Here is a tiny trained network, its code and every weight. The questions are about switching its units off for an input and a target symbol, where a switched-off unit gives its printed mean instead of its output.

import numpy as np


def w(rows, s, z=0):
    codes = np.array(rows[::2]) - 128.0
    scale = np.full(codes.shape[1], s)
    scale[-1] = z or s
    return codes * scale


def f(y):
    return np.maximum(y, 0)


def softmax(a):
    e = np.exp(a - a.max(-1, keepdims=True))
    return e / e.sum(-1, keepdims=True)


def log_softmax(a):
    a = a - a.max(-1, keepdims=True)
    return a - np.log(np.exp(a).sum(-1, keepdims=True))


def net(x, mask):
    ids = ['αβδθξπστφψω'.index(c) for c in x.split()]
    T = len(ids)
    res = E[ids] + P[:T]
    u = 0
    for l in range(3):
        r = res
        for j in range(2):
            rows = slice(3 * j, 3 * j + 3)
            q, k, v = (r @ M[l][rows].T for M in (Q, K, V))
            z = softmax(np.where(np.tri(T) > 0, q @ k.T / 3**0.5, -1e9)) @ v
            o = O[l][rows]
            res = res + np.where(mask[u + j], z, o[:, -1]) @ o[:, :-1]
        u += 2
        y = f(res @ A[l][:, :-1].T + A[l][:, -1])
        res = res + np.where(mask[u : u + 16], y, B[l][:, -1]) @ B[l][:, :-1]
        u += 16
    return log_softmax(res[-1] @ U[:, :-1].T + U[:, -1])


Q, K, V, O, A, B = {}, {}, {}, {}, {}, {}
E = w([
[114,139,129],'α',
[106,145,155],'β',
[125,154,101],'δ',
[57,192,119],'θ',
[150,136,96],'ξ',
[138,160,105],'π',
[127,116,171],'σ',
[101,119,113],'τ',
[210,98,127],'φ',
[129,120,146],'ψ',
[158,105,2],'ω',
],0.024)
P = w([
[117,203,66],'0',
[12,189,114],'1',
[99,45,130],'2',
[200,176,121],'3',
[78,144,160],'4',
[92,78,98],'5',
[221,123,199],'6',
],0.011)
Q[0] = w([
[82,138,67],'L0H0',
[84,203,142],'L0H0',
[251,124,185],'L0H0',
[110,146,111],'L0H1',
[177,106,203],'L0H1',
[113,70,178],'L0H1',
],0.011)
K[0] = w([
[59,157,69],'L0H0',
[53,85,83],'L0H0',
[133,255,148],'L0H0',
[102,124,110],'L0H1',
[184,188,181],'L0H1',
[85,87,50],'L0H1',
],0.008)
V[0] = w([
[115,150,127],'L0H0',
[149,153,42],'L0H0',
[157,150,154],'L0H0',
[2,108,118],'L0H1',
[106,94,113],'L0H1',
[34,69,94],'L0H1',
],0.0065)
O[0] = w([
[85,164,123,135],'L0H0',
[132,51,167,254],'L0H0',
[21,32,20,112],'L0H0',
[145,3,152,99],'L0H1',
[98,81,181,126],'L0H1',
[93,92,157,120],'L0H1',
],0.0062,0.0044)
A[0] = w([
[90,203,85,104],'L0N0',
[148,37,62,110],'L0N1',
[51,170,158,2],'L0N2',
[115,61,206,192],'L0N3',
[236,195,76,224],'L0N4',
[180,166,70,176],'L0N5',
[88,184,69,81],'L0N6',
[76,98,196,131],'L0N7',
[79,115,103,159],'L0N8',
[180,92,84,108],'L0N9',
[30,130,108,132],'L0N10',
[101,239,200,123],'L0N11',
[177,81,77,58],'L0N12',
[152,187,110,207],'L0N13',
[11,126,106,183],'L0N14',
[81,113,134,252],'L0N15',
],0.011,0.0017)
B[0] = w([
[100,172,90,168],'L0N0',
[165,125,12,197],'L0N1',
[194,48,167,149],'L0N2',
[119,204,115,162],'L0N3',
[96,106,142,255],'L0N4',
[163,116,191,211],'L0N5',
[162,144,124,168],'L0N6',
[141,144,33,153],'L0N7',
[91,192,210,156],'L0N8',
[253,150,144,191],'L0N9',
[162,145,99,164],'L0N10',
[149,32,75,160],'L0N11',
[106,156,73,189],'L0N12',
[80,139,227,180],'L0N13',
[180,167,128,176],'L0N14',
[125,224,161,157],'L0N15',
],0.0054,0.0085)
Q[1] = w([
[236,203,78],'L1H0',
[254,195,210],'L1H0',
[76,31,111],'L1H0',
[90,152,62],'L1H1',
[165,136,178],'L1H1',
[134,30,76],'L1H1',
],0.0061)
K[1] = w([
[184,145,51],'L1H0',
[2,213,177],'L1H0',
[14,175,30],'L1H0',
[85,68,166],'L1H1',
[153,100,4],'L1H1',
[250,157,38],'L1H1',
],0.0053)
V[1] = w([
[107,196,173],'L1H0',
[171,83,178],'L1H0',
[174,166,131],'L1H0',
[162,245,94],'L1H1',
[106,155,166],'L1H1',
[172,195,119],'L1H1',
],0.011)
O[1] = w([
[166,53,194,117],'L1H0',
[204,177,103,95],'L1H0',
[255,61,39,189],'L1H0',
[159,8,141,255],'L1H1',
[165,63,62,92],'L1H1',
[140,140,229,213],'L1H1',
],0.006,0.0094)
A[1] = w([
[216,163,106,152],'L1N0',
[51,129,109,255],'L1N1',
[135,38,70,155],'L1N2',
[187,162,208,196],'L1N3',
[129,103,107,81],'L1N4',
[90,152,82,73],'L1N5',
[75,125,42,63],'L1N6',
[96,178,34,129],'L1N7',
[55,129,105,153],'L1N8',
[181,123,182,165],'L1N9',
[188,223,118,107],'L1N10',
[122,144,202,115],'L1N11',
[99,2,175,183],'L1N12',
[159,84,117,123],'L1N13',
[238,61,146,91],'L1N14',
[170,213,170,78],'L1N15',
],0.0097,0.0035)
B[1] = w([
[162,141,176,204],'L1N0',
[65,56,167,135],'L1N1',
[150,238,94,189],'L1N2',
[122,152,250,197],'L1N3',
[101,102,68,137],'L1N4',
[80,113,194,133],'L1N5',
[126,204,154,144],'L1N6',
[203,216,138,150],'L1N7',
[175,58,1,129],'L1N8',
[117,175,247,194],'L1N9',
[5,160,204,152],'L1N10',
[141,106,101,142],'L1N11',
[108,161,136,184],'L1N12',
[158,233,61,177],'L1N13',
[150,136,75,253],'L1N14',
[79,38,212,143],'L1N15',
],0.0047,0.013)
Q[2] = w([
[157,92,129],'L2H0',
[185,92,24],'L2H0',
[93,2,110],'L2H0',
[69,77,201],'L2H1',
[79,172,158],'L2H1',
[172,79,185],'L2H1',
],0.0099)
K[2] = w([
[157,200,2],'L2H0',
[82,84,52],'L2H0',
[145,99,245],'L2H0',
[151,191,117],'L2H1',
[254,132,186],'L2H1',
[222,208,107],'L2H1',
],0.0082)
V[2] = w([
[139,114,79],'L2H0',
[98,157,2],'L2H0',
[112,157,106],'L2H0',
[69,204,182],'L2H1',
[127,98,189],'L2H1',
[156,57,93],'L2H1',
],0.0084)
O[2] = w([
[113,182,137,193],'L2H0',
[189,82,130,255],'L2H0',
[76,139,7,171],'L2H0',
[230,220,140,100],'L2H1',
[43,211,144,93],'L2H1',
[173,253,87,76],'L2H1',
],0.0045,0.0044)
A[2] = w([
[221,136,254,55],'L2N0',
[122,57,232,58],'L2N1',
[197,238,209,4],'L2N2',
[112,157,12,33],'L2N3',
[88,48,225,124],'L2N4',
[195,55,169,86],'L2N5',
[136,55,120,123],'L2N6',
[178,202,99,210],'L2N7',
[114,131,56,129],'L2N8',
[96,114,104,240],'L2N9',
[50,182,190,122],'L2N10',
[4,88,109,172],'L2N11',
[245,175,84,114],'L2N12',
[121,117,227,154],'L2N13',
[134,59,199,121],'L2N14',
[175,174,45,119],'L2N15',
],0.0089,0.005)
B[2] = w([
[71,108,108,253],'L2N0',
[116,161,87,181],'L2N1',
[106,107,108,216],'L2N2',
[98,120,146,162],'L2N3',
[171,182,63,175],'L2N4',
[108,136,120,181],'L2N5',
[153,143,55,138],'L2N6',
[131,2,175,211],'L2N7',
[135,173,159,150],'L2N8',
[175,122,116,141],'L2N9',
[144,202,70,147],'L2N10',
[39,64,188,131],'L2N11',
[103,130,134,230],'L2N12',
[112,166,144,201],'L2N13',
[147,143,122,177],'L2N14',
[103,156,112,188],'L2N15',
],0.0082,0.015)
U = w([
[86,44,243,218],'α',
[72,195,112,200],'β',
[185,160,132,71],'δ',
[138,149,140,114],'θ',
[183,120,12,172],'ξ',
[194,137,195,151],'π',
[152,157,117,29],'σ',
[82,99,77,84],'τ',
[97,5,141,82],'φ',
[89,92,120,70],'ψ',
[12,86,23,1],'ω',
],0.011,0.0047)

Each question gives the input, a string of symbols that net reads in full, and the target symbol t.
The units are the heads (3 rows each of Q, K, V and O) and the neurons (one row each of A and B). Each row of codes is followed by its name. A weight is (code - 128) times the scale printed after its matrix; where a second scale follows, it is the last column's (O, A, B and U).
mask holds one flag per unit, layer by layer, with each layer's heads first. A switched-off unit (its flag False) gives its mean, the last column of its rows in O or B, instead of its output. The means were averaged over made-up inputs and are rounded, as every weight is.
A unit's drop is (log p(t) with every unit on - log p(t) with that unit switched off) / (log p(t) with every unit on - log p(t) with every unit switched off).
unit that matters most: the unit with the biggest drop
k most important neurons: the k neurons with the biggest drops, biggest first
top k neurons in layer l: the k neurons of layer l with the biggest drops, biggest first
drop of u: that unit's drop, to one decimal
input ω ω θ τ ψ ω β, target ξ: unit that matters most -> L2H1
input σ θ ξ ω π, target ξ: top 2 neurons in layer 0 -> [L0N1; L0N12]
input ω ξ ω ξ φ, target ξ: top 2 neurons in layer 1 -> [L1N2; L1N7]
input τ ψ ω π, target ξ: 2 most important neurons -> [L0N1; L2N4]
input ξ ξ ω ξ β, target ξ: top 2 neurons in layer 1 -> [L1N7; L1N2]
input α φ ω α, target ξ: 4 most important neurons -> [L0N1; L1N7; L1N2; L2N4]
input ξ ω ω φ π ω τ, target ξ: 2 most important neurons -> [L0N1; L1N2]
input φ φ φ τ β δ α, target β: 2 most important neurons -> [L0N1; L2N7]
input ξ ξ τ ξ φ α δ, target β: 2 most important neurons -> [L0N1; L0N13]
input ξ θ β, target β: 2 most important neurons -> [L2N7; L0N1]
input ξ α φ φ β φ α, target β: 2 most important neurons -> [L2N7; L0N1]
input α τ φ ξ, target β: top 2 neurons in layer 2 -> [L2N7; L2N0]
input α φ ξ ξ, target β: top 3 neurons in layer 1 -> [L1N10; L1N15; L1N3]
input φ φ ξ φ δ, target α: unit that matters most -> L0N11
input σ τ α ψ, target β: 2 most important neurons -> [L0N1; L2N7]
input θ ξ ξ, target ξ: top 2 neurons in layer 1 -> [L1N3; L1N9]
input φ ξ τ ψ, target β: top 3 neurons in layer 0 -> [L0N1; L0N9; L0N12]
input φ δ φ ω σ, target ξ: top 3 neurons in layer 0 -> [L0N1; L0N12; L0N7]
input φ ξ φ ψ δ α β, target β: top 2 neurons in layer 0 -> [L0N1; L0N9]
input φ π ξ φ π, target α: top neuron in layer 2 -> [L2N4]
input τ π ξ ξ φ τ π, target β: top 2 neurons in layer 0 -> [L0N13; L0N1]
input φ ξ ξ φ, target β: top 2 neurons in layer 1 -> [L1N3; L1N9]
input ω φ β ω δ, target ξ: top 4 neurons in layer 1 -> [L1N2; L1N13; L1N14; L1N7]
input ξ δ φ δ φ ω τ, target ξ: top 2 neurons in layer 0 -> [L0N1; L0N12]
input δ ξ τ ξ ξ θ ξ, target α: drop of L0N8 -> 0.3
input ξ φ ω τ ξ ξ α, target ξ: drop of L2H1 -> 0.6
input τ φ φ ξ α τ φ, target β: drop of L2N0 -> 0.2
input τ ξ ξ ω δ, target ξ: drop of L1H0 -> 0.2
